Each row has two labels, one from each of two sets.
[ 49  11  11 -17  -6 -25   7  16 -27  16   5   7 -18  37 -31   5  15  -7
 -22  20  20  -5   2 -15   8  10 -22] : <3> C
[ 93   5  -3  15 -12 -31  14   0 -50  26 -12  -2 -30  40  17   9  23  15
  -4  -2  -8  41   8  -9  46 -26 -20] : <8> U
[ 46   2 -14   1  -1 -42   8 -22 -17  22 -18   8 -10  22   0   2  13  -5
  -4 -25 -20  59   1 -10  31 -21 -17] : <5> U
[  3  -2 -30   4   1  22   9 -17   7  16   7   5 -22  27 -34  -3   7  19
  10  15   8  52  -2  10  -1   6   4] : <3> T
[ 52  21   2  -1   1 -26  17 -22 -10  32 -24  11  -6  13  11   2  25   2
 -16  27  -5   8  -9   0   5  -2  -2] : <3> U
[-22 -29   1  22 -23 -14  -5 -71  20 -13 -14   2  -2  24  -9  18 -12   3
  51  18   9  86  37  29  32 -26   6] : <8> U
[ 63  -2 -22  20  -5  19  17 -36 -12   3   7 -23 -22   9 -34  -9   8  22
  -5   1  -3  11   5  19  -8 -22  -2] : <3> T
[ 49  -9 -26   0   8  20  11 -55  33   1  -1  36 -17   4 -34  12  -6  -3
   7  24   2  50  11  15  17  -9  11] : <3> C
[ 62  14 -29   4  15   3   6 -14 -36  41  -2  21 -30  32 -32  -5  11  35
 -43 -18  -1  41  16 -22  49  -5 -12] : <5> T
[ 79  17 -27  32   4  25   6 -20 -30  17  19   7 -38  31 -53  -9  14  39
 -10  13   0  49  23  10   8 -22  11] : <3> T
[ 21   8  -7  12  15  -8  10  -6 -13  22   6  -1 -15  27 -25  -2  24  33
  -8  -6  25  14  -6 -12  23  17  -5] : <3> C
[  1  -4 -18   1 -33 -13  18 -65  14  10  -7   1  -6  42 -39   0  10  13
  -7  26  31  68  -4  14  19   9  -1] : <3> C
[-11  -6 -15  20  -9 -25  -5 -21  -4   7   2   7 -19  31 -15  -5  -2   7
  24  56   3  55   7  17   7  -4  -1] : <3> U
[ 16  24  -6   8 -23  10  -5 -14 -17   7  11   0   3   9 -19  -1   8  16
  -5   5  19  15  12   1  19  -2  13] : <3> T
[ 33  -1   1  -9  -7   3   3  -1 -43  36   5  10 -32  32 -40 -16   4  31
 -26   1   6  42   9 -11  35   2 -14] : <8> T

Each row has two labels, one from each of two sets.
[ 12 -16  -8  27  17  12 -35 -14  -4  27  -1  18   7  27  13 -20   6 -42
  -6 -14  -1  11 -10 -27  18  -9   6] : perev (33)
[  3 -16   2   3  -1  16 -36   8   7 -14 -21 -19  14  -8   4  -1   9  44
   0 -14   8   0  -4 -34   2   3  -3] : perev (31)
[ -1 -31   5  11  -6 -10   2  10  -1   2 -20   8  18  -6 -17  13  -1   0
  -2 -13  -7  -3 -11  -7 -20   1   8] : borag (31)
[  8 -18  25  -6   6   4  11  13  -5  40   6  16  17  -6   4  43  -5 -86
 -18  11   5   6 -20  -5   4   7  21] : borag (33)
[  8 -14  -4  35  -4 -10  19 -13  -8  19  11  12  17   4  17  31  -2  -6
 -27  15  -8   0  -4 -18 -13  -4   3] : borag (33)
[  4  -7  23  27   1   8 -42  -6  -8  33  31   1   8  -4  -7  12  -3  37
   2   0   2   5 -15 -15  16 -12   0] : borag (33)
[  8 -21  10  11  21  -9 -20  17  15  -2   0  -5  30 -19  -8 -16   9 -56
   4  -1 -10   0 -15  -9   1   2   1] : perev (32)
[ 18  -6  28  22  20  16 -33  -2 -17  18  -9  13   3  27  -1   0  15 -38
   4 -18 -13  -1  -2  10  11  -3   8] : perev (33)
[  5 -34   9  24  -2   1 -35  31   8   4  -1  19  12   0   1   0   3 -67
 -12 -20  -6   2 -11 -14  -5  -1  16] : perev (33)
[  1  -7  11  13  10 -13  37  11  10  13   4   0  14   4  -5  25   0 -78
  20   9 -18   3  -3  12 -22   2   2] : borag (33)
[ -1 -22  37 -23  17  11  36 -18  -3  21  -1  13  11   6 -10  45  -3  -5
 -16 -12  14 -10 -22   1  -2 -11   9] : borag (33)
[  6 -11  31   3 -13  13   0  -1  -6  16   7  25   1  -6   9   5  -2 -15
  -5  -2  12   2  -4  11 -16   6  10] : borag (33)
[  8   4  10  38   5   1  23   6 -12  15  25  21  -2   3   6   9   3 -47
 -11  -5 -14 -20 -26 -16  -4  -5   9] : borag (33)
[  8 -23  33  -2  18  -9 -13  10  -8   2 -12   2  13  -7 -13   9  13 -12
   0 -15   6   9 -42   8   5   2   0] : perev (32)
[  0   1   2  53   6  -2 -42   2   3  -4   0   4  18  -4  -7 -22  25 -47
  -1 -17 -13 -12  -8 -30  19  19 -17] : perev (35)
[ -1 -22 -15  23   1 -26  -7   8  -3  12   3 -23  -8  -1   4  13   4  16
  -6   3 -10 -12  -8 -22 -14  -8  11] : borag (33)
[ -8 -31  10 -30   2   2   0  12  -1   4 -28   0   3   6  -3  -8  13 -33
 -12  -5  -1  -5  -4   5  -9  -6   8] : perev (31)
[  7  -2  21  34  -8 -16  38  -8 -11   7 -17  14 -16   2  20  37 -11  -9
 -17   8 -38   3  -2  -7 -39 -12  -1] : borag (33)
[  3 -15  10   5  12   4 -45  12   2  -4 -26   5  13  -2   0 -21   6 -52
  -1 -22 -67 -14  -9  11  25   4  -6] : perev (31)
[-10 -29   7   4   4  11   2  -6   8   1  -8  16  23  -3  52   6  13 -46
  -3   7   7 -18 -12  -2 -19 -13   3] : borag (31)
[  4 -19  22  13  -3  14 -90  10  -6   3 -19   0  16  -2   0 -27   9 -20
  -2 -34 -10  -9  -2 -17  27  -3   3] : perev (31)
[  5 -25  37   5   3  24  28   4   1  32   2  18 100 -10  -8  32  45 -29
  -4  -3  12   1 -28   0  -5  -1   1] : borag (33)
[ 13 -14  26  -7   0   4 -30  11   9  -2   9  18  14 -12  12 -10   2 -37
  -3 -11  10   0  -5  18  12 -12   9] : perev (33)
[ 16 -18  36  -4  20 -17 -10  23   5   3 -10   3  21  -4 -15  -5   3 -80
   6 -21   0   8  -1   3  64   0  -6] : perev (32)
[  0 -13  -4   8  -1   7  -8 -14  -9  25   4  26   6  -2  17  10  -1   6
  -7  17   3   1 -15 -15 -14 -13  12] : borag (33)
[-11 -14 -43  12  18  15  21 -21  -6  22  -1  23  11  17   2  -4   3 -35
   1  10  -5  -2  -9  -8  15 -15   5] : perev (33)
[ -1 -18  16  33   9 -12 -35   8  -2   5  20  10  59 -14   1   6  -1 -21
  -1 -12  -2  -4 -15 -24 -11   4   5] : borag (32)
[  0 -19  18   0  12   0  -9   6  -2  13   0  23   5  -2  -2   0   6 -66
  -9  13  -2   7 -13  18   8 -10   5] : perev (33)
[  2 -22  21   7  -9   1  16  20  -3   8  -8   7  16 -16  -7  26  -3  14
  -6 -13  43  -3 -14   3 -21   3 -11] : borag (32)
[ -1 -23 -31  52  29 -10 -60  24   7   3   0  14  20   9  44 -19   9 -97
  14  18 -31   8   5 -16   5  -4   8] : perev (33)
[  7 -17  21  26  15  17 -49   7 -21  11   5  14  14  -7   7  -9  11 -48
  27 -11 -11  -1  14  -6   9   0   7] : perev (33)

Each row has two labels, one from each of two sets.
[ -2  -1   1  -8  -9  -8 -17  21   5  20   2   4  23  -4 -10  -1  10   4
  -1   2  -2  10  23   4  10   9 -20] : V tev
[ -2   0   0   8  10  -4 -21  16  -6  10 -13   3  30   5   3  -3  -4  24
   9  -1   2   0  22   0   2  13  -5] : V vof
[  2  -2  -7  -6  -6  -4 -10  11 -18  21 -37   5  38  -6  -5 -12 -12  24
   8  14  16   2   7   6  -1  14 -19] : V vof
[ -1  -2  -1   8   8   7  -6  14 -14  10 -16   4  31 -11  20   0  -3  13
   8   2  -2   6  20   2  -1  18  -3] : A vof
[ -1  -1   2  -4  -8 -13 -12  18   1  14  -2  -4  24   8 -21   2   7  -1
   4   6   4   6   7  11   3  16 -12] : V tev
[-13 -11   3 -20 -27  15 -62  43 -28  29  -7  11  44 -49  21   0  12  18
  13 -30 -21  15  62  12  -2  -2 -28] : V tev
[ -1 -21   1  17   8  15   3 -21  -4 -16 -13   9 -23 -13  15 -12 -31   8
 -11 -23 -12   1 -10   4  -4 -27  14] : G Tudi
[  4 -19  10   6  -2   5  20  19   2  16  -9   5  23  -8  14   3  -4 -25
   9   2 -11  23   3  10   0  26  -4] : A tev
[  5   5   2   8  -7  25  11   1 -10  25 -32  -2  30  -3   6   8  19   3
  30  -3  13  16   4  -7 -13  45  -7] : G mupa
[ -9  -6   5  24   0  10  16  -1   4  10  -7  12  17   2 -14   4  -7  17
   2  10   8   2   4  -5   6  17 -10] : V mupa
[  3  -3   2  23  20   5  17  -1  -1  14 -22   6  21  14   0  -3  -6  17
   2   7   6   9  -8  -5   4  24   2] : G vof
[  3  -2  -6   5   7   1  -5  17 -14   3 -14   0  32  -3  19   6  -6   2
  10   2  -6   8  13   8  -2  18   3] : G vof
[  5  -8  10  22  -2  13  17 -23  20  22 -26   5 -12  12 -36  -4   0  16
   7  -9  20   9 -22 -11   2  16 -10] : V mupa
[  8  -1   4   3   3   4  16   6 -10  13 -10   5  25  -4  15   8   8 -11
   8  10  -6  24  -2  -3   5  26   5] : G tev
[  2 -11  10  10  -8  19  14  19   1  15  -8  -3  19  -9  20  12  16 -23
  19 -12 -10  24   9   3  -7  33   3] : X mupa
[ -3 -19   4   5  -8  16 -22  -3 -19 -13 -17  10   0 -28   8   2 -24   8
  -1 -19  -7   6  -2   7 -13 -10  -4] : G Tudi
[ 13 -12   8  13   3  -7  42   1  14  14 -17  -4   1  18  -7  -4  -5 -40
   5   6   3  19 -36   9   4  22   5] : X tev
[ -4   4  -4  -3   1   9 -21  17 -13  19 -17   9  36  -7  -1  -8   3  32
   4   8   5   3  28   1   5  10 -18] : V vof
[  2 -32   4  21   4  22  17 -16 -12  -8 -34  14  -5 -27  22 -10 -41   7
   1 -14  -1   7 -24   4 -13  -8  -3] : A Tudi
[ -3  -2  -3  -4  -1   8 -21  27 -23  15 -16   6  43 -22  30  -1   2  13
   9  -3 -11  12  36   5  -1  17  -8] : G vof
[  5 -10  10   9   4   8  10  15  -8  20 -18  12  35  -9   8   0   6  -1
   1  -3 -16  33   5   2  10  27   7] : G tev
[  2 -12   9   5 -17  12  14   3   7  18 -14  -2   9  -7  -1   8  10 -22
  18  -3   6  15  -4   2  -8  15 -16] : A mupa
[ -3  -4   5   0   2   5  -6  13  -9  20  -7  15  32 -14   2   3   2  12
  -3   5 -22  22  26  -2  14  11  -8] : X tev
[ -7   7  -8   0   4 -21  -6  16  -3   4   0  -4  26  20 -15  -5   5  10
  -2  18   6  -8  15  13   3   8 -11] : V vof
[  0  -3   5   4  -9  -5  -5   9   8  25 -15   2  14   1 -25  -3   5   6
   5  -2   9   9   2   4   6  14 -19] : V tev
[ -7  -8   6  -4  -6   9 -10  12   0  28 -15  15  22 -22  -5  -4   5  19
   1  -5  -3  11  32  -2  11  -1 -24] : V tev
[  2  -5   4  13   1 -14   9   7  10  15  -3   5  21  17 -30   4   2  -4
  -1  15   2  14 -11   3  12  22  -5] : V tev
[ -4  -9   7  10  -2   4   3  17 -11   9  -5   8  22 -10   0  11   5  -4
   1  -2 -16  22  15   8   4  16  -1] : G tev
[ -9 -13   8  14  10  16   6  17   4  13   5  16  21 -21  27   9   3  -2
  -1  -4 -20  15  30  -6  10  16   0] : G tev
[  5  -9   7  11   6  20  14   1  -9  18 -18  12  18 -13  19   3   0  -2
   7  -6 -12  26   2  -4   8  18   9] : X tev
